After every row comes roughly how far along a hidden order it lies, from 0 to 30.
[-27  -1   5  -9  -6  -1  10   5 -13  -1  -8   3 -38 -24 -15   6   7   3
 -18   5 -17  13  -8  19   8 -76  26  22  23 -16 -11  -3  19  20  -1 -19
   7 -28 -33  -3   9   4  -3 -14  12   3 -14   5  50  25] : 1
[ -7  10 -20 -27   1  -3  15   1  -4 -17 -12 -17  -3 -12 -43 -35   8  -3
 -52  -1  24 -12  18 -54  -6 -66  -3 -26 -17  -2  -1  29  26  22 -32  31
   4  19 -12 -27 -14 -25  27  12  35  -6   0  13  46  28] : 4
[-22  -5  10   7  -9  12   2   3  -1   5   6   2 -31  24  17  15   5  18
  13  16 -15  24 -28  80  24 -41  20  57  27   0 -22 -33  18  20  21 -52
  29 -21   6  -1  47   7 -14  -3  -2   6  -5   3   8  -1] : 10
[ -7 -14  13  -6  -4 -18  22 -17  -1 -26  -6   3 -36   5  36  25  -1  -4
  17  32   7  13 -72  48  17  24   9   2   3  -8   3  -6   3   1  17 -17
  19 -14  -9  11  49  12  -2 -16   0   4   7  -9 -12   2] : 28
[ 13   1  -6 -20  14 -23  16 -14  17 -34 -15  -9 -37  53  50 -10  12  10
  -6  14  32   7 -42  63  19 -25  -3 -14  12  14 -18  22  17   9  10  13
  51   1  26  22  10  -1  18 -17 -24   0   3 -42  -1  -9] : 30
[ -23    8   -8  -19    3   -3    3    3   -8   -3  -13   -2  -26  -28
  -20  -11   10    5  -36  -11   -6    6   29  -12   -3 -105   20    4
   14  -13  -11   14   23   25  -18    8    0  -19  -22   -4  -27   -1
    7  -13    9   -1  -19   -2   59   37] : 1
[-21   5  -8 -10  -4  10   9   6  -5  -5  -5  -5 -22  -4 -29 -15   8  12
 -30  -4  -2   9  13   6   5 -88   6  27  16  -5 -18   0  20  30 -13 -16
  14  -4 -11 -19   6  -9   8  10  16   1 -10   9  39  19] : 0
[-17  -2   5  -9  -1  -7   8  -5   0 -11  -8   1 -50  12  22   8  10  15
  -3  14  -3  18 -33  64  18 -61  20  30  25  -1 -19  -5  19  21  12 -20
  29 -25  13  11  19   9   0 -13 -12   3  -9 -13  27  11] : 11
[-19   6   7  14  -1  14 -25  20 -15  36  -2  17   3 -40  -6  13   5  12
  -2 -37 -45  18  61   1 -13 -76  26  40  28 -17 -12 -13 -15   5  -4  -2
 -24 -42 -39   9 -47  18 -24 -24 -20   3 -27   3  55  25] : 4
[-20  -2   3  -7  -4   0   9  -1  -6  -6  -6   1 -41   5   7   6   6  11
   0  11  -9  13 -24  61  17 -76  23  32  25  -7 -20 -10  27  24   4 -32
  23 -23   0   2  19   0  -1  -2  -2   4 -10  -2  39  15] : 5
[ -9  -9  12  -8   3 -19  11 -16   0 -23 -13   8 -38   9  40  27   4  -1
  18  22   0  15 -57  70   9 -13  18   7  17  -8  -4   0  15  11  22  -3
  17 -29   1  27  24  19  -6 -33 -19   3  -4 -22   9   5] : 27
[ -4  -4  -2 -21   6 -19  19 -17   3 -32 -16  -8 -47  35  28  -3   9   5
  -2  24  21   9 -54  63  18 -30   2  -3  12   4 -11  12  28   7  10  -2
  34  -7  30  14  25   3  15 -14  -7   1   1 -21   8   2] : 22
[ -18    6   -8  -18    2   -4    9    2   -1   -9  -10   -8  -50   13
    0  -21   13   16  -33   -2    1    7    1   30   11 -103   18   13
   27    0  -25   10   27   32  -11   -9   32  -14   14   -8   -1   -6
   12   -4    2    1   -1   -8   59   21] : 1
[-20   0  -4 -18  -5  -6  21  -4  -6 -25  -7 -10 -43  -1 -12 -11   7   5
 -26  23   8   6 -28  26  13 -79  13  13   3  -6 -13   3  35  26  -6 -21
  23  -4 -14 -18  30 -14  14   8  27   1  -2   6  42  24] : 2
[-13   4 -11 -11  -8   9   8   9  -7   4   2 -10   1 -10 -41 -26   6   2
 -34   0   2  -8  22 -43   1 -64   0   6  -3  -5  -4   3  21  18 -20 -11
   3  15 -19 -30   2 -22  12  24  33  -3  -3  21  37  14] : 3
[-21   5  -5 -18  -1  -3   7   1  -9  -6 -12  -2 -31 -20 -11  -8  10   8
 -31  -5  -7   9  11   3   1 -91  19   9  16 -12 -13  10  24  25 -13  -1
   7 -22 -22  -4 -13   0   4 -14   6  -1 -13  -2  53  32] : 0
[-21  -3   2 -21  -3 -13  21 -11  -8 -25 -12  -4 -50   1   3   5   8   3
 -16  22  10  16 -47  36  11 -74  17   3  10 -10 -11   6  36  23   4 -15
  24 -17 -13  -5  24  -1   8 -11  13   2  -5  -5  30  20] : 6
[ -24    0    4  -12   -2   -7    8   -3   -9  -11  -14    1  -44   -7
   11    5   11    8  -16    5  -11   17  -23   50    8 -103   26   17
   25  -12  -12   -1   26   28    6  -10   15  -31  -18   11   10    8
    1  -22   -2    2  -13   -9   47   29] : 3
[-19   8  -3   1  -8  22  -8  15  -6  19  -1  -2 -10  -8 -26 -13   5  13
 -26 -11 -16   6  32  -1   0 -85  11  37  18  -4 -18  -9   9  21 -10 -16
   4 -12 -11 -15 -16  -8  -3  11   4   1 -13  13  43  15] : 1
[-25  -6  -1 -18 -16  -1  24  -3 -16 -20  -4  -7 -37 -34 -43 -11   1  -8
 -29  26   1  -2 -31 -17   7 -89  10  -1 -18 -17   5   1  44  22 -11 -22
   8   4 -52 -33  41 -14  11  13  47  -1  -2  27  48  32] : 0
[-18   6  -8 -16   0   1   7   5  -9  -2  -9  -3 -25 -21 -23 -16   8   2
 -36  -7  -6   3  16 -18  -4 -86  15   5   8  -9 -10   8  21  26 -19   0
   1  -8 -23 -13 -11 -10   9   2  16  -1 -12   6  44  33] : 1
[-15  -4   8   4  -5   3   8  -4   1  -6   0   1 -35  33  26  13   5  16
   6  21  -4  19 -41  64  24 -21  13  36  28   3 -24 -18  22  18  22 -36
  37 -18  15   1  42  -3  -4   1  -6   5  -3  -5  13  -5] : 15
[-23   7  -5   2  -5  27  -8  17  -6  22   8  -4   2   0 -35 -17   4  15
 -21 -15 -14   6  40  -4   2 -56   8  34  16   1 -20 -11   6  22 -14 -27
   7   0  -3 -26  -7  -9   0  23  14   1 -10  15  41   5] : 2
[-19   3   0 -11  -3   3   7   4  -2  -4  -9  -1 -60  14  12  -3  12  19
 -18   4  -4  17  -8  57  17 -88  15  33  30   0 -24  -4  24  28   2 -20
  28 -26  11   2  10   3   4  -8  -3   4 -13  -4  44  -3] : 4
[-14   3  -4 -16  -3   5   8   0  -5  -5  -8  -5 -36   8 -14 -11   9  15
 -25   9   1  10  -9  35  15 -81  14  25  20  -4 -24   2  30  28  -7 -24
  21 -11   1 -12  12  -6   9   1   6   1 -10  -1  48  18] : 2
[ -9  11 -13 -15   1  16  -1  14  -3  11  -2 -10  -1   4 -31 -30   8  10
 -36 -18   1  -1  40 -15   0 -61   8  14  18   2 -19   6   9  23 -22   0
  12   3  10 -16 -26 -15  11  14   9  -1 -10   9  47  13] : 3
[-21  -1   4 -18   3 -16  11 -10  -7 -24 -17   2 -55  -8  27   8  11   9
 -17   8  -6  21 -29  57  10 -79  24   8  24 -12  -7   9  31  27   5  -1
  18 -29  -2  18   4  14   2 -28  -8   3 -14 -18  46  27] : 7
[-26  -2   2 -16  -6  -7  15  -2 -11 -12 -11   1 -45 -16  -4   3   6   3
 -10  12  -7  15 -19  21   8 -90  21  14  14 -16 -12   0  29  23  -3 -23
  12 -21 -29  -6  21   1   6  -6  15   2 -10   3  44  28] : 2
[-22  -1  -1  -9 -10   6   8   5 -13   1   0  -1 -20 -26 -27  -8   2   1
 -22   5  -8   3  -4  -8   4 -78  15  18   5 -14  -6  -4  21  20 -11 -20
   1  -6 -36 -18  13  -7   1  10  29   0  -7  16  33  23] : 0
[-17  -4   5 -20   1 -17  17 -13  -3 -29 -15   1 -54   2  18   9   9   4
  -8  19   3  15 -49  60  14 -64  18   5  14  -9 -10   8  31  23  13  -8
  26 -24   0  10  18   7   5 -23  -3   3  -5 -17  31  20] : 12
[-21   4  -3 -14   1   2   6   2  -3  -1 -10  -3 -37  16   4  -6  14  18
 -20   0  -2  17  -3  44  16 -97  16  32  32   0 -26   4  32  27   0 -18
  36 -24  12   5  -3   0   5  -8  -7   3 -16  -8  53  18] : 3
[-19   5  -5  -7  -4  11   0   9  -9   6  -2  -2 -16 -11 -27 -14   7  10
 -27  -6  -9   7  24  -2   4 -84  14  29  18  -6 -16  -2  24  24 -13 -14
   9  -1  -7 -14  -3  -7   3   8  11   1 -10  10  43  20] : 0
[-26   6   2   3  -2  14 -12  14 -10  25  -1   8 -28 -11  -9  -1   8  18
 -16 -20 -28  19  35  29   2 -91  25  45  36 -15 -27 -13   2  24  -1 -24
   4 -31 -12  -1 -14   9 -11  -8 -11   4 -21   5  44  17] : 0
[-24   1   6  -3  -2   7  -2   4  -2   8  -3   4 -42  14  18   2   9  20
  -4   0 -13  23 -11  70  19 -76  23  43  32  -3 -29 -14  18  27  10 -30
  28 -34  12   8  11  12  -8 -13 -20   5 -17 -16  40   9] : 5
[-12  -3   2 -16   4 -20  10 -12   1 -24 -13   1 -41   5  36  10  10   9
  -4  13   3  17 -40  80  12 -65  16   2  23  -4  -3   8  23  16  10  -6
  25 -27  15  19  11  13   3 -27 -16   3  -8 -26  16  14] : 16
[-24  -5  11  -3  -3  -2   4  -5  -7  -5  -8   8 -50   2  31  20   6  11
   6   8 -19  23 -19  68  17 -80  23  35  28 -11 -17 -16  22  26  17 -40
  13 -39 -10  10  21  17 -10 -17 -12   4 -15  -9  30  16] : 9
[ -6  -4   9  -4   6 -16   6 -11   3 -16 -10   6 -31  22  47  18   8   9
  17  10  -2  22 -34  87  17 -17  16  10   5  -3 -12  -4  10   9  20  -9
  28 -31  23  27  16  18  -5 -30 -25   4  -7 -26   8  -1] : 25
[ -21   10   -4  -21    3   -6    6    0   -7   -9  -18   -2  -33  -19
   -4   -8   13   10  -33   -9   -7   12    3   24    9 -107   22    5
   23  -12  -14   13   25   29  -10    5   13  -25   -9    4  -19    5
    7  -16    0    0  -17  -11   67   36] : 0
[ -8   0   2 -18  10 -26   9 -15   0 -25 -21   3 -54  10  43  14  13  10
  -6   4   2  17 -28  67  13 -56  17   1  35  -6 -11  14  19  17  14  13
  29 -36  19  34  -1  18   1 -42 -26   3 -11 -35  31  18] : 17
[-22   6  -6 -18   1   2   5   3  -8  -8 -12  -4 -30  -4 -15 -13  11   9
 -32  -4  -2   8   4   2   4 -97  13  16  21  -8 -18  12  32  23 -11  -8
  18 -24  -8  -7  -9  -5   8  -6   9   1 -15   0  48  28] : 0
[-12  -1   7  -2   3  -3   3  -4   1  -4  -9   5 -45  26  37  13  12  21
   4  -2 -10  25 -17  88  16 -54  16  37  39   0 -21  -6  12  22  16 -16
  33 -36  28  21   8  16  -6 -22 -26   5 -14 -23  18   5] : 13
[-20   5   0  -4  -4  16  -4  12 -11  14  -4   2  -9 -26 -21  -7   4   8
 -22 -16 -16   7  35  -1  -4 -87  17  15  29 -12 -10  -2   8  13 -15  -8
 -20 -18 -24  -9 -20   0  -4  -1   6   1 -17  10  40  25] : 2
[-21  -6   5  -6  -5  -2  13  -5  -8 -10  -9   2 -41   8   8  11   6  11
  -3  20  -5  19 -42  55  14 -70  20  26  20  -4 -15 -11  27  25  14 -28
  30 -22  -6   6  33   7  -2  -9   2   3  -7  -6  23  13] : 8
[ -30    1    5  -15    0  -12    8   -5  -19  -11  -18    8  -53  -44
    8   14    9    0  -20   -3  -24   16   -8   24   -1 -100   30   12
   27  -27   -6    5   23   19   -3    1   -6  -40  -45   11   -1   19
   -9  -39    1    2  -18   -4   60   46] : 1
[-19   5  -5 -16  -1   0   4   3 -13  -2 -10  -1 -24 -36 -17 -13   8  -1
 -31 -11 -12   3  20 -18  -6 -96  17   0   6 -15  -3  11  19  23 -16   9
  -6 -18 -67  -7 -24  -1   4 -17  11  -2 -13   2  61  37] : 1
[-23   4   3   6  -4  19 -12  14  -8  24  -1   5 -27   3   0   0  10  23
 -12 -15 -28  21  23  46   8 -92  23  56  39  -4 -30 -17  11  26   0 -31
  13 -31   3  -1 -12   6 -12  -5  -9   4 -22   2  49  14] : 0
[ -9  -8   6 -14  -2 -16  21 -15   2 -29  -9  -1 -43  14  21   9   4   2
   1  26  11  13 -62  64  22 -27  11   2   9  -7  -6  -1  26   9  17 -13
  28 -14   4   9  37   6   4 -11  -2   3   2 -19   9   6] : 20
[ -6  -2   5  -7   9 -16   5 -12   4 -14 -14   5 -41  26  52  13  10  17
   8   4   2  22 -29  82  15 -46   6  16  30   2 -18   4   8  13  19   4
  27 -31  32  32  -1  21  -4 -67 -36   4  -9 -33  14   4] : 23
[-11  -9   6 -13  -2 -17  23 -17  -2 -30 -11  -3 -44   4  26  10   2   0
  -1  34   6  10 -71  66  16 -24   9   3   2  -5  -3  -1  35  12  15 -16
  21  -9   4   4  48   4   6 -12   7   3   3  -9  13   7] : 19
[ -6  -7  12  -7   6 -28   7 -18  -2 -29 -17  12 -41   0  62  27   6   2
  16  10  -3  24 -45  69   6 -27  14  -4  17  -9   0   4   6   1  24  10
  13 -37   4  38   9  27  -6 -46 -31   4  -7 -35   5   5] : 30
